Below are the code and all the weights of a small trained network. Each question names an input and a target symbol and asks about switching units off, where a switched-off unit gives its printed mean instead of its output.

import numpy as np


def w(rows, s, z=0):
    codes = np.array(rows[::2]) - 128.0
    scale = np.full(codes.shape[1], s)
    scale[-1] = z or s
    return codes * scale


def norm(h):
    return h / np.sqrt((h * h).mean(-1, keepdims=True) + 1e-5)


def f(y):
    return np.maximum(y, 0)


def softmax(a):
    e = np.exp(a - a.max(-1, keepdims=True))
    return e / e.sum(-1, keepdims=True)


def log_softmax(a):
    a = a - a.max(-1, keepdims=True)
    return a - np.log(np.exp(a).sum(-1, keepdims=True))


def net(x, mask):
    ids = ['ΠΣαβεζηθλμξτψω'.index(c) for c in x.split()]
    T = len(ids)
    res = E[ids] + P[:T]
    u = 0
    for l in range(2):
        r = norm(res)
        for j in range(2):
            rows = slice(2 * j, 2 * j + 2)
            q, k, v = (r @ M[l][rows].T for M in (Q, K, V))
            z = softmax(np.where(np.tri(T) > 0, q @ k.T / 2**0.5, -1e9)) @ v
            o = O[l][rows]
            res = res + np.where(mask[u + j], z, o[:, -1]) @ o[:, :-1]
        u += 2
        y = f(norm(res) @ A[l][:, :-1].T + A[l][:, -1])
        res = res + np.where(mask[u : u + 8], y, B[l][:, -1]) @ B[l][:, :-1]
        u += 8
    return log_softmax(norm(res)[-1] @ U[:, :-1].T + U[:, -1])


Q, K, V, O, A, B = {}, {}, {}, {}, {}, {}
E = w([
[197,133,159,172,113,40,91,119],'Π',
[97,164,129,101,164,182,125,3],'Σ',
[141,44,185,92,165,142,139,84],'α',
[86,186,134,148,129,194,22,115],'β',
[64,223,114,184,136,189,132,135],'ε',
[94,155,198,45,135,101,103,109],'ζ',
[100,194,162,49,120,23,44,47],'η',
[105,96,148,199,141,150,176,112],'θ',
[102,153,196,180,95,196,246,146],'λ',
[123,205,222,98,126,198,112,186],'μ',
[84,145,226,119,157,75,66,145],'ξ',
[56,150,199,119,157,163,175,142],'τ',
[152,209,203,125,175,215,170,118],'ψ',
[139,179,249,108,163,230,78,89],'ω',
],0.0024)
P = w([
[159,130,64,152,166,178,120,209],'0',
[79,112,222,27,3,143,106,170],'1',
[181,194,126,98,190,91,138,70],'2',
[83,101,212,30,10,145,111,164],'3',
[182,191,122,96,190,88,137,64],'4',
[91,97,209,32,12,150,114,157],'5',
[179,191,122,95,190,86,133,58],'6',
[94,97,199,36,17,158,112,159],'7',
[180,189,121,96,190,87,136,62],'8',
[96,95,196,36,21,160,110,156],'9',
[180,185,117,96,191,88,132,57],'10',
[100,96,199,29,20,169,109,157],'11',
],0.0022)
Q[0] = w([
[83,109,168,100,93,196,150,70],'L0H0',
[150,28,136,162,145,118,94,160],'L0H0',
[201,201,25,188,250,57,183,82],'L0H1',
[209,188,8,182,252,85,148,131],'L0H1',
],0.004)
K[0] = w([
[103,182,100,95,130,131,115,177],'L0H0',
[77,64,211,98,2,145,116,142],'L0H0',
[72,220,187,114,108,75,246,93],'L0H1',
[80,227,186,119,81,72,194,28],'L0H1',
],0.0036)
V[0] = w([
[65,189,172,94,81,117,87,92],'L0H0',
[173,143,56,169,229,119,128,133],'L0H0',
[125,30,50,124,109,134,108,59],'L0H1',
[43,249,205,107,91,125,78,68],'L0H1',
],0.002)
O[0] = w([
[224,212,162,184,98,127,134,165,194],'L0H0',
[169,6,100,199,75,99,132,233,74],'L0H0',
[132,204,178,63,101,103,166,199,4],'L0H1',
[33,41,151,157,62,32,165,94,210],'L0H1',
],0.0022)
A[0] = w([
[92,169,87,101,200,130,140,142,92],'L0N0',
[90,78,105,113,207,149,219,78,217],'L0N1',
[89,112,66,108,153,124,167,229,73],'L0N2',
[79,105,199,97,183,159,148,162,116],'L0N3',
[185,209,130,102,219,94,146,115,244],'L0N4',
[102,200,166,161,49,191,217,153,159],'L0N5',
[125,158,60,207,127,133,128,78,88],'L0N6',
[2,150,141,62,151,159,47,116,138],'L0N7',
],0.003,0.0011)
B[0] = w([
[4,160,69,145,84,125,137,185,141],'L0N0',
[136,168,192,117,112,61,152,47,193],'L0N1',
[29,123,140,118,157,101,135,161,136],'L0N2',
[126,175,62,94,72,101,76,24,199],'L0N3',
[203,144,77,83,130,86,123,72,204],'L0N4',
[173,83,144,54,161,29,43,131,254],'L0N5',
[227,156,167,154,39,180,177,172,144],'L0N6',
[212,51,130,164,101,131,202,177,216],'L0N7',
],0.0027,0.0037)
Q[1] = w([
[125,94,168,90,2,147,111,142],'L1H0',
[173,190,105,170,212,69,186,108],'L1H0',
[127,193,71,194,205,114,133,96],'L1H1',
[77,78,168,77,59,167,74,163],'L1H1',
],0.0065)
K[1] = w([
[65,127,64,229,179,168,192,254],'L1H0',
[193,167,123,70,117,85,124,39],'L1H0',
[175,156,177,95,65,42,107,60],'L1H1',
[72,105,79,161,150,166,126,214],'L1H1',
],0.0045)
V[1] = w([
[168,111,67,89,4,140,72,91],'L1H0',
[117,243,123,69,44,153,196,156],'L1H0',
[86,106,215,38,85,92,81,129],'L1H1',
[28,104,27,131,130,112,106,136],'L1H1',
],0.0031)
O[1] = w([
[62,169,104,108,77,115,10,91,42],'L1H0',
[162,153,119,150,1,94,161,201,129],'L1H0',
[85,21,110,54,80,100,114,234,254],'L1H1',
[188,115,58,66,55,49,152,20,26],'L1H1',
],0.0034,0.0015)
A[1] = w([
[162,91,185,9,101,52,150,141,149],'L1N0',
[122,136,177,92,47,237,174,66,141],'L1N1',
[142,94,172,206,37,151,32,126,80],'L1N2',
[65,61,16,159,119,47,225,105,177],'L1N3',
[10,103,187,120,187,138,67,111,124],'L1N4',
[97,64,59,249,253,63,98,153,123],'L1N5',
[102,82,78,252,153,49,229,59,8],'L1N6',
[123,94,226,152,47,150,201,56,222],'L1N7',
],0.003,0.0014)
B[1] = w([
[151,110,84,185,139,193,152,130,253],'L1N0',
[88,172,89,188,117,69,95,134,166],'L1N1',
[91,104,86,145,159,141,195,81,142],'L1N2',
[86,194,153,62,124,185,194,173,140],'L1N3',
[83,144,154,74,64,135,169,136,154],'L1N4',
[152,67,192,150,17,79,117,151,135],'L1N5',
[46,140,174,139,124,62,2,139,133],'L1N6',
[111,122,117,126,189,126,107,186,212],'L1N7',
],0.0045,0.0062)
U = w([
[79,195,231,79,152,205,40,78,75],'Π',
[66,24,218,73,24,54,89,212,198],'Σ',
[231,234,148,112,206,163,170,53,19],'α',
[195,62,206,186,225,175,218,247,126],'β',
[102,229,108,206,37,93,162,175,58],'ε',
[204,182,75,49,97,207,34,238,151],'ζ',
[108,118,29,42,64,6,44,69,162],'η',
[112,13,147,32,236,169,131,13,114],'θ',
[63,69,19,231,125,213,109,96,137],'λ',
[52,174,203,212,205,51,56,164,20],'μ',
[229,58,26,49,30,147,251,120,73],'ξ',
[2,189,151,30,120,132,235,172,248],'τ',
[232,111,121,214,98,21,99,83,163],'ψ',
[93,205,71,180,180,78,89,63,147],'ω',
],0.0068,0.0013)

Each question gives the input, a string of symbols that net reads in full, and the target symbol t.
The units are the heads (2 rows each of Q, K, V and O) and the neurons (one row each of A and B). Each row of codes is followed by its name. A weight is (code - 128) times the scale printed after its matrix; where a second scale follows, it is the last column's (O, A, B and U).
mask holds one flag per unit, layer by layer, with each layer's heads first. A switched-off unit (its flag False) gives its mean, the last column of its rows in O or B, instead of its output. The means were averaged over made-up inputs and are rounded, as every weight is.
A unit's drop is (log p(t) with every unit on - log p(t) with that unit switched off) / (log p(t) with every unit on - log p(t) with every unit switched off).
The circuit of an input: a set's keep is (log p(t) with only the set's units on - log p(t) with every unit switched off) / (log p(t) with every unit on - log p(t) with every unit switched off). Starting from the 12 units with the biggest drops (on a tie, the unit counted first), units are removed one at a time, each time the one whose removal leaves the highest keep (on an exact tie, the one counted first), for as long as the keep stays at least 0.8.
circuit, biggest first: the units of the circuit, biggest drop first
k most important neurons: the k neurons with the biggest drops, biggest first
which heads matter: for each layer, one digit per head in row order, 1 if its drop is at least 0.15 and else 0, layers parted by /
input ζ τ ε ξ η ξ θ μ ξ α Π Σ, target η: which heads matter	10 / 11
input λ λ α α ξ ζ λ Π ω ψ μ Σ, target β: 2 most important neurons	[L0N7 L0N2]
input β λ λ ξ θ α α ξ, target ω: which heads matter	00 / 01
input ζ τ λ λ α ψ Π λ, target η: which heads matter	00 / 11
input Π λ μ, target ζ: circuit, biggest first	[L0N4 L1H0 L1H1 L0H0]
input τ ψ λ λ, target ξ: circuit, biggest first	[L1H1 L0N0]
input λ Π λ η τ ω η η η α, target β: most important neuron	[L0N2]
input Σ ξ λ λ λ τ λ β, target ε: 2 most important neurons	[L0N5 L0N0]
input ξ ξ λ λ Π λ λ α, target θ: circuit, biggest first	[L1H0 L0N5 L0H0]
input ξ λ β λ τ μ β, target λ: which heads matter	01 / 11
input μ λ ξ η λ τ, target λ: 2 most important neurons	[L0N7 L0N3]
input λ τ λ τ ψ λ ζ τ λ ξ, target β: which heads matter	11 / 10
input τ ω ξ μ λ τ, target ξ: which heads matter	00 / 01
input ε η τ λ ψ ψ, target ψ: which heads matter	00 / 01
input λ τ η Π λ β ω τ τ τ τ β, target β: which heads matter	11 / 10
input η λ λ τ β λ Σ ξ λ λ, target Σ: circuit, biggest first	[L0N5]
input α τ λ λ ε, target ε: 2 most important neurons	[L0N6 L1N0]
input θ θ τ ω, target α: circuit, biggest first	[L1H1 L0N5]
input ψ μ ω η θ τ α τ, target μ: which heads matter	11 / 01
input λ τ ξ ψ β, target λ: 2 most important neurons	[L0N6 L1N2]
input α τ λ λ Π ζ, target ζ: circuit, biggest first	[L0H1]
input μ λ λ τ β Σ λ λ, target λ: 2 most important neurons	[L1N0 L0N5]
input ξ β Π μ, target θ: which heads matter	10 / 11
